Below are the code and all the weights of a small trained network. Each question names an input and a class and asks about switching units off, where a switched-off unit gives its printed mean instead of its output.

import numpy as np


def w(rows, s, z=0):
    codes = np.array(rows[::2]) - 128.0
    scale = np.full(codes.shape[1], s)
    scale[-1] = z or s
    return codes * scale


def f(y):
    return np.maximum(y, 0)


def log_softmax(a):
    a = a - a.max(-1, keepdims=True)
    return a - np.log(np.exp(a).sum(-1, keepdims=True))


def net(x, mask):
    res = np.array(x, float).reshape(1, 7) / 4 @ E
    y = f(res @ A[0][:, :-1].T + A[0][:, -1])
    res = res + np.where(mask, y, B[0][:, -1]) @ B[0][:, :-1]
    return log_softmax(res[-1] @ U[:, :-1].T + U[:, -1])


A, B = {}, {}
E = w([
[203,128,67,189,37,176],'x0',
[65,96,3,106,139,104],'x1',
[60,131,155,198,53,63],'x2',
[137,244,116,41,64,97],'x3',
[212,161,99,176,194,29],'x4',
[184,19,150,54,66,64],'x5',
[130,127,127,128,128,130],'x6',
],0.0069)
A[0] = w([
[96,195,103,183,159,183,63],'neuron 0',
[48,139,145,178,50,78,99],'neuron 1',
[143,115,125,57,162,221,105],'neuron 2',
[123,30,174,219,182,139,91],'neuron 3',
[193,131,64,182,58,165,105],'neuron 4',
[43,126,141,168,61,82,92],'neuron 5',
[79,103,21,108,133,99,125],'neuron 6',
[170,142,222,147,120,135,85],'neuron 7',
[68,88,166,72,82,241,20],'neuron 8',
[103,202,108,189,155,183,61],'neuron 9',
[96,200,111,186,156,184,48],'neuron 10',
[179,123,87,55,184,199,111],'neuron 11',
[99,201,112,188,157,184,59],'neuron 12',
[113,24,160,208,167,161,51],'neuron 13',
[197,155,53,162,45,150,101],'neuron 14',
[103,203,109,190,157,182,60],'neuron 15',
[77,118,158,73,92,220,70],'neuron 16',
[44,128,144,180,62,66,105],'neuron 17',
[206,144,33,182,51,157,81],'neuron 18',
[62,102,156,71,95,237,55],'neuron 19',
[57,128,151,193,48,68,81],'neuron 20',
[54,142,172,52,221,48,97],'neuron 21',
[65,148,168,58,208,50,91],'neuron 22',
[210,158,108,157,194,51,2],'neuron 23',
[198,158,108,148,189,47,41],'neuron 24',
[199,25,147,82,51,83,25],'neuron 25',
[193,152,113,152,185,56,55],'neuron 26',
[101,202,111,188,157,185,61],'neuron 27',
[217,153,110,133,190,72,29],'neuron 28',
[174,123,84,50,187,194,113],'neuron 29',
[160,130,219,164,131,136,84],'neuron 30',
[135,241,139,43,60,91,116],'neuron 31',
[175,124,87,47,192,209,96],'neuron 32',
[145,250,137,41,53,88,114],'neuron 33',
[176,149,227,146,135,144,54],'neuron 34',
[74,89,16,122,153,89,76],'neuron 35',
[173,142,225,152,127,135,65],'neuron 36',
[197,40,138,89,59,93,63],'neuron 37',
[173,144,220,151,131,133,74],'neuron 38',
[59,80,2,131,154,94,48],'neuron 39',
],0.0066,0.0018)
B[0] = w([
[112,95,147,50,140,68,201],'neuron 0',
[207,163,156,168,170,103,240],'neuron 1',
[180,162,149,192,130,81,192],'neuron 2',
[146,114,12,124,204,188,251],'neuron 3',
[84,74,212,138,139,184,212],'neuron 4',
[208,172,156,171,160,95,232],'neuron 5',
[174,219,154,71,55,190,220],'neuron 6',
[141,194,92,65,72,176,189],'neuron 7',
[55,138,71,217,51,53,228],'neuron 8',
[104,84,145,42,145,61,203],'neuron 9',
[109,87,148,52,147,62,201],'neuron 10',
[210,168,177,180,155,79,198],'neuron 11',
[110,87,144,47,146,61,203],'neuron 12',
[136,101,7,129,203,167,239],'neuron 13',
[85,67,212,158,148,212,216],'neuron 14',
[107,91,141,55,144,70,204],'neuron 15',
[71,136,77,203,70,66,210],'neuron 16',
[225,172,163,166,171,100,242],'neuron 17',
[80,74,228,155,132,210,224],'neuron 18',
[71,144,88,210,52,59,226],'neuron 19',
[219,166,157,162,185,101,243],'neuron 20',
[85,69,227,161,131,228,247],'neuron 21',
[83,66,217,156,134,222,233],'neuron 22',
[45,137,95,195,39,81,210],'neuron 23',
[51,126,100,186,55,96,210],'neuron 24',
[91,73,144,21,169,38,238],'neuron 25',
[54,132,101,183,54,97,204],'neuron 26',
[109,91,142,52,144,64,204],'neuron 27',
[79,132,108,194,61,70,198],'neuron 28',
[199,159,173,170,154,91,200],'neuron 29',
[146,189,105,71,84,181,189],'neuron 30',
[136,65,10,152,230,186,245],'neuron 31',
[213,171,173,181,156,84,203],'neuron 32',
[131,59,2,155,234,188,253],'neuron 33',
[141,205,94,73,56,176,188],'neuron 34',
[160,226,127,56,44,195,223],'neuron 35',
[139,190,101,72,72,174,189],'neuron 36',
[93,72,152,36,170,50,227],'neuron 37',
[141,202,99,67,63,179,187],'neuron 38',
[170,243,114,45,37,196,233],'neuron 39',
],0.0064,0.0051)
U = w([
[103,82,149,10,147,32,81],'0',
[61,140,86,222,47,67,13],'1',
[165,213,114,45,62,204,130],'2',
[143,87,15,148,223,186,138],'3',
[86,78,246,162,134,218,182],'4',
[250,171,182,189,167,65,255],'5',
],0.012,0.00071)

Each question gives the input, the list of numbers given to net, and the class t.
The units are the neurons (one row each of A and B). Each row of codes is followed by its name. A weight is (code - 128) times the scale printed after its matrix; where a second scale follows, it is the last column's (A, B and U).
mask holds one flag per neuron, in row order. A switched-off neuron (its flag False) gives its mean, the last column of its row in B, instead of its output. The means were averaged over made-up inputs and are rounded, as every weight is.
A unit's drop is (log p(t) with every unit on - log p(t) with that unit switched off) / (log p(t) with every unit on - log p(t) with every unit switched off).
The circuit of an input: a set's keep is (log p(t) with only the set's units on - log p(t) with every unit switched off) / (log p(t) with every unit on - log p(t) with every unit switched off). Starting from the 12 units with the biggest drops (on a tie, the unit counted first), units are removed one at a time, each time the one whose removal leaves the highest keep (on an exact tie, the one counted first), for as long as the keep stays at least 0.8.
units of the circuit, in order: the units of the circuit, biggest drop first
unit that matters most: the unit with the biggest drop
top k neurons: the k neurons with the biggest drops, biggest first
drop of u: that unit's drop, to one decimal
input [7,-3,8,-1,4,0,-6], class 5: units of the circuit, in order : [neuron 20]
input [-3,7,-6,6,-2,2,4], class 2: top 3 neurons : [neuron 6; neuron 35; neuron 39]
input [0,-2,6,7,3,1,-2], class 3: top 2 neurons : [neuron 33; neuron 31]
input [-5,-5,-3,6,5,3,1], class 3: units of the circuit, in order : [neuron 33; neuron 31]
input [8,6,8,5,-3,-6,2], class 4: units of the circuit, in order : [neuron 18; neuron 14]
input [-5,3,5,2,0,0,-5], class 4: top 2 neurons : [neuron 21; neuron 22]
input [-6,-7,6,-4,7,2,-4], class 1: units of the circuit, in order : [neuron 23; neuron 24]
input [-8,1,0,7,6,2,4], class 4: units of the circuit, in order : [neuron 21; neuron 22]
input [8,-2,4,-8,-2,-6,4], class 3: top 2 neurons : [neuron 13; neuron 3]
input [6,-1,-6,-8,8,-1,-1], class 1: units of the circuit, in order : [neuron 23; neuron 28]
input [-1,-3,-4,6,-1,2,-5], class 3: units of the circuit, in order : [neuron 33; neuron 31]
input [-2,-3,3,-1,5,6,4], class 0: top 2 neurons : [neuron 25; neuron 37]
input [-6,-6,2,-7,-7,-3,6], class 1: units of the circuit, in order : [neuron 8; neuron 19]
input [-6,-3,-8,7,1,0,4], class 5: top 4 neurons : [neuron 32; neuron 11; neuron 29; neuron 2]
input [-7,7,6,5,4,-3,7], class 2: units of the circuit, in order : [neuron 39; neuron 35]
input [-4,5,3,-7,5,6,6], class 3: units of the circuit, in order : [neuron 3]
input [3,-6,-3,-7,-5,-5,-7], class 3: top 2 neurons : [neuron 13; neuron 3]
input [-4,1,2,-1,2,-4,-1], class 0: top 2 neurons : [neuron 18; neuron 14]
input [0,-1,-3,8,6,-4,2], class 3: top 2 neurons : [neuron 33; neuron 31]
input [0,8,8,4,-1,-6,-6], class 2: unit that matters most : neuron 39
input [7,-7,-3,5,2,8,-1], class 0: top 2 neurons : [neuron 25; neuron 37]
input [2,-7,-8,2,-4,-5,8], class 5: top 3 neurons : [neuron 32; neuron 11; neuron 2]
input [4,0,8,3,6,2,-7], class 5: top 2 neurons : [neuron 20; neuron 17]
input [5,-1,7,-5,5,-3,2], class 5: drop of neuron 19 : 0.1
input [-5,-6,-1,-5,1,5,5], class 2: drop of neuron 34 : 0.2
input [-7,3,-8,-1,-8,-8,5], class 0: drop of neuron 9 : 0.3
input [-6,-3,-6,-3,2,-4,4], class 4: units of the circuit, in order : [neuron 21]
